Below are the code and all the weights of a small trained network. Each question names an input and a class and asks about switching units off, where a switched-off unit gives its printed mean instead of its output.

import numpy as np


def w(rows, s, z=0):
    codes = np.array(rows[::2]) - 128.0
    scale = np.full(codes.shape[1], s)
    scale[-1] = z or s
    return codes * scale


def norm(h):
    return h / np.sqrt((h * h).mean(-1, keepdims=True) + 1e-5)


def f(y):
    return y / 2 * (1 + np.tanh(0.7978845608 * (y + 0.044715 * y**3)))


def log_softmax(a):
    a = a - a.max(-1, keepdims=True)
    return a - np.log(np.exp(a).sum(-1, keepdims=True))


def net(x, mask):
    res = np.array(x, float).reshape(1, 4) / 4 @ E
    u = 0
    for l in range(3):
        y = f(norm(res) @ A[l][:, :-1].T + A[l][:, -1])
        res = res + np.where(mask[u : u + 4], y, B[l][:, -1]) @ B[l][:, :-1]
        u += 4
    return log_softmax(norm(res)[-1] @ U[:, :-1].T + U[:, -1])


A, B = {}, {}
E = w([
[54,209,114,160,139,46,225],'x0',
[168,150,34,127,90,136,254],'x1',
[79,109,202,136,114,207,187],'x2',
[104,215,158,25,53,113,94],'x3',
],0.007)
A[0] = w([
[89,168,82,73,32,64,192,59],'L0N0',
[127,117,147,152,167,96,90,173],'L0N1',
[116,165,103,93,3,49,156,13],'L0N2',
[2,177,185,177,118,156,97,254],'L0N3',
],0.008,0.0015)
B[0] = w([
[131,175,245,216,229,191,247,254],'L0N0',
[170,70,203,98,49,72,135,172],'L0N1',
[184,174,228,178,143,252,84,227],'L0N2',
[205,3,89,34,73,151,133,223],'L0N3',
],0.0066,0.0046)
A[1] = w([
[81,123,146,117,89,160,1,148],'L1N0',
[121,160,195,41,112,148,168,184],'L1N1',
[133,148,150,111,65,201,193,137],'L1N2',
[158,180,94,47,104,156,153,3],'L1N3',
],0.0073,0.0021)
B[1] = w([
[172,81,218,116,236,237,2,232],'L1N0',
[158,108,141,126,172,43,188,232],'L1N1',
[227,190,6,183,79,75,35,254],'L1N2',
[147,173,140,186,146,236,211,133],'L1N3',
],0.008,0.0037)
A[2] = w([
[89,75,129,163,73,79,210,248],'L2N0',
[62,177,125,160,157,137,151,28],'L2N1',
[180,132,138,63,161,148,12,216],'L2N2',
[105,143,1,178,117,197,128,78],'L2N3',
],0.0089,0.0017)
B[2] = w([
[151,97,132,113,124,61,2,178],'L2N0',
[132,120,190,150,74,244,94,137],'L2N1',
[32,61,173,212,166,123,36,254],'L2N2',
[158,124,120,23,29,24,123,180],'L2N3',
],0.0097,0.0076)
U = w([
[89,55,168,127,170,130,46,187],'0',
[165,254,151,153,138,154,171,158],'1',
[62,165,89,77,104,156,145,3],'2',
[173,116,56,92,61,50,120,162],'3',
],0.015,0.0047)

Each question gives the input, the list of numbers given to net, and the class t.
The units are the neurons (one row each of A and B). Each row of codes is followed by its name. A weight is (code - 128) times the scale printed after its matrix; where a second scale follows, it is the last column's (A, B and U).
mask holds one flag per neuron, layer by layer. A switched-off neuron (its flag False) gives its mean, the last column of its row in B, instead of its output. The means were averaged over made-up inputs and are rounded, as every weight is.
A unit's drop is (log p(t) with every unit on - log p(t) with that unit switched off) / (log p(t) with every unit on - log p(t) with every unit switched off).
The circuit of an input: a set's keep is (log p(t) with only the set's units on - log p(t) with every unit switched off) / (log p(t) with every unit on - log p(t) with every unit switched off). Starting from all 12 units, units are removed one at a time, each time the one whose removal leaves the highest keep (on an exact tie, the one counted first), for as long as the keep stays at least 0.8.
circuit, biggest first: the units of the circuit, biggest drop first
k most important neurons: the k neurons with the biggest drops, biggest first
k most important neurons of layer l: the k neurons of layer l with the biggest drops, biggest first
drop of u: that unit's drop, to one decimal
input [3,1,-6,-8], class 3: most important neuron -> [L2N2]
input [0,0,2,-2], class 3: circuit, biggest first -> [L1N0 L2N2]
input [-4,7,3,1], class 3: 2 most important neurons -> [L2N3 L1N2]
input [8,-3,-5,0], class 1: 2 most important neurons -> [L2N2 L0N0]
input [-4,8,6,2], class 3: 2 most important neurons -> [L1N2 L2N3]
input [6,-4,6,7], class 1: 3 most important neurons of layer 0 -> [L0N2 L0N0 L0N1]
input [2,8,4,-4], class 3: drop of L2N3 -> 0.2
input [7,5,-7,-3], class 1: drop of L0N0 -> 0.3
input [-2,2,8,4], class 3: drop of L1N2 -> 0.1
input [1,1,-3,-6], class 3: drop of L0N0 -> 0.3
input [5,1,0,-1], class 1: 2 most important neurons -> [L0N0 L2N2]
